Here is a tiny trained network, its code and every weight. The questions are about switching its units off for an input and a target symbol, where a switched-off unit gives its printed mean instead of its output.

import numpy as np


def w(rows, s, z=0):
    codes = np.array(rows[::2]) - 128.0
    scale = np.full(codes.shape[1], s)
    scale[-1] = z or s
    return codes * scale


def f(y):
    return y / 2 * (1 + np.tanh(0.7978845608 * (y + 0.044715 * y**3)))


def softmax(a):
    e = np.exp(a - a.max(-1, keepdims=True))
    return e / e.sum(-1, keepdims=True)


def log_softmax(a):
    a = a - a.max(-1, keepdims=True)
    return a - np.log(np.exp(a).sum(-1, keepdims=True))


def net(x, mask):
    ids = ['αδεζπσ'.index(c) for c in x.split()]
    T = len(ids)
    res = E[ids] + P[:T]
    q, k, v = (res @ M[0].T for M in (Q, K, V))
    z = softmax(np.where(np.tri(T) > 0, q @ k.T / 3**0.5, -1e9)) @ v
    res = res + np.where(mask[0], z, O[0][:, -1]) @ O[0][:, :-1]
    y = f(res @ A[0][:, :-1].T + A[0][:, -1])
    res = res + np.where(mask[1:13], y, B[0][:, -1]) @ B[0][:, :-1]
    return log_softmax(res[-1] @ U[:, :-1].T + U[:, -1])


Q, K, V, O, A, B = {}, {}, {}, {}, {}, {}
E = w([
[135,139,132,183],'α',
[159,145,13,111],'δ',
[107,128,125,254],'ε',
[143,82,251,77],'ζ',
[30,177,178,86],'π',
[132,81,174,159],'σ',
],0.015)
P = w([
[69,220,80,138],'0',
[204,71,202,45],'1',
[162,2,49,109],'2',
[157,145,244,138],'3',
[78,142,64,104],'4',
[156,208,211,131],'5',
[118,107,56,179],'6',
[141,202,253,126],'7',
[132,68,67,199],'8',
[176,231,202,190],'9',
],0.0091)
Q[0] = w([
[119,172,101,156],'H0',
[151,52,116,134],'H0',
[167,174,137,255],'H0',
],0.0075)
K[0] = w([
[139,112,10,148],'H0',
[107,176,76,152],'H0',
[124,147,168,108],'H0',
],0.013)
V[0] = w([
[173,175,51,254],'H0',
[254,134,143,216],'H0',
[187,71,118,101],'H0',
],0.0086)
O[0] = w([
[89,31,193,130,4],'H0',
[178,68,124,7,88],'H0',
[158,83,155,144,106],'H0',
],0.012,0.0044)
A[0] = w([
[230,131,201,64,122],'N0',
[175,123,68,146,178],'N1',
[163,84,121,72,130],'N2',
[2,122,77,135,86],'N3',
[106,119,41,146,221],'N4',
[48,111,116,202,219],'N5',
[205,202,131,101,97],'N6',
[31,48,88,64,91],'N7',
[51,188,254,139,114],'N8',
[15,198,99,112,253],'N9',
[113,99,117,112,63],'N10',
[121,122,99,185,148],'N11',
],0.0089,0.0045)
B[0] = w([
[45,152,2,108,186],'N0',
[189,193,195,134,153],'N1',
[80,137,193,128,136],'N2',
[80,123,16,151,167],'N3',
[204,175,110,118,178],'N4',
[160,129,56,99,208],'N5',
[99,130,128,207,185],'N6',
[130,146,91,186,144],'N7',
[160,155,172,155,223],'N8',
[200,43,178,133,254],'N9',
[44,107,137,209,116],'N10',
[114,65,149,67,161],'N11',
],0.0086)
U = w([
[98,254,70,178,144],'α',
[74,59,140,64,183],'δ',
[126,50,122,121,21],'ε',
[206,190,231,123,139],'ζ',
[8,89,101,195,39],'π',
[186,62,149,43,252],'σ',
],0.0081,0.0032)

Each question gives the input, a string of symbols that net reads in full, and the target symbol t.
The units are the heads (3 rows each of Q, K, V and O) and the neurons (one row each of A and B). Each row of codes is followed by its name. A weight is (code - 128) times the scale printed after its matrix; where a second scale follows, it is the last column's (O, A, B and U).
mask holds one flag per unit, heads first, then neurons. A switched-off unit (its flag False) gives its mean, the last column of its rows in O or B, instead of its output. The means were averaged over made-up inputs and are rounded, as every weight is.
A unit's drop is (log p(t) with every unit on - log p(t) with that unit switched off) / (log p(t) with every unit on - log p(t) with every unit switched off).
The circuit of an input: a set's keep is (log p(t) with only the set's units on - log p(t) with every unit switched off) / (log p(t) with every unit on - log p(t) with every unit switched off). Starting from the 12 units with the biggest drops (on a tie, the unit counted first), units are removed one at a time, each time the one whose removal leaves the highest keep (on an exact tie, the one counted first), for as long as the keep stays at least 0.8.
circuit, biggest first: the units of the circuit, biggest drop first
unit that matters most: the unit with the biggest drop
top k neurons: the k neurons with the biggest drops, biggest first
drop when u is switched off: that unit's drop, to one decimal
input σ π σ π σ ζ π σ σ δ, target ζ: circuit, biggest first	[N0; N1]
input ε ζ σ, target π: circuit, biggest first	[H0; N7; N9; N10]
input π π ε σ π π π σ σ ζ, target α: circuit, biggest first	[N0; N9]
input π π π, target α: top neuron	[N3]
input ε α α, target π: circuit, biggest first	[H0; N7; N9; N10]
input ε δ ζ, target π: top 2 neurons	[N7; N0]
input π σ δ δ σ ζ π π ε π, target ζ: circuit, biggest first	[N9; N8]
input π π δ π σ ε σ δ, target ζ: circuit, biggest first	[N0; N3]
input ε ζ π δ δ σ σ σ α, target σ: circuit, biggest first	[H0; N6]
input ζ π ζ, target ζ: circuit, biggest first	[H0; N3]
input δ ε ε δ π, target π: top 2 neurons	[N7; N3]
input ζ π π σ σ ε, target ζ: top 2 neurons	[N0; N9]
input ζ σ α δ σ ζ σ σ, target α: circuit, biggest first	[H0; N9; N0]
input ζ ζ σ, target ζ: top neuron	[N1]
input δ ζ σ π α ε δ, target σ: top 2 neurons	[N0; N6]
input δ ε α σ, target δ: circuit, biggest first	[H0; N0; N9]
input π ζ ε ζ, target α: circuit, biggest first	[H0; N0]
input α ε δ σ ε ζ δ, target σ: top 4 neurons	[N0; N6; N4; N1]
input ζ α ζ ζ σ δ α, target ζ: top 2 neurons	[N0; N1]
input π σ ζ ε σ σ π α σ ε, target ζ: unit that matters most	N0
input σ σ ζ σ, target α: top 3 neurons	[N9; N0; N11]
input ζ π σ, target ζ: drop when N0 is switched off	0.4
input σ δ ε, target σ: drop when N2 is switched off	0.0
input α ζ ζ, target δ: drop when N0 is switched off	0.2
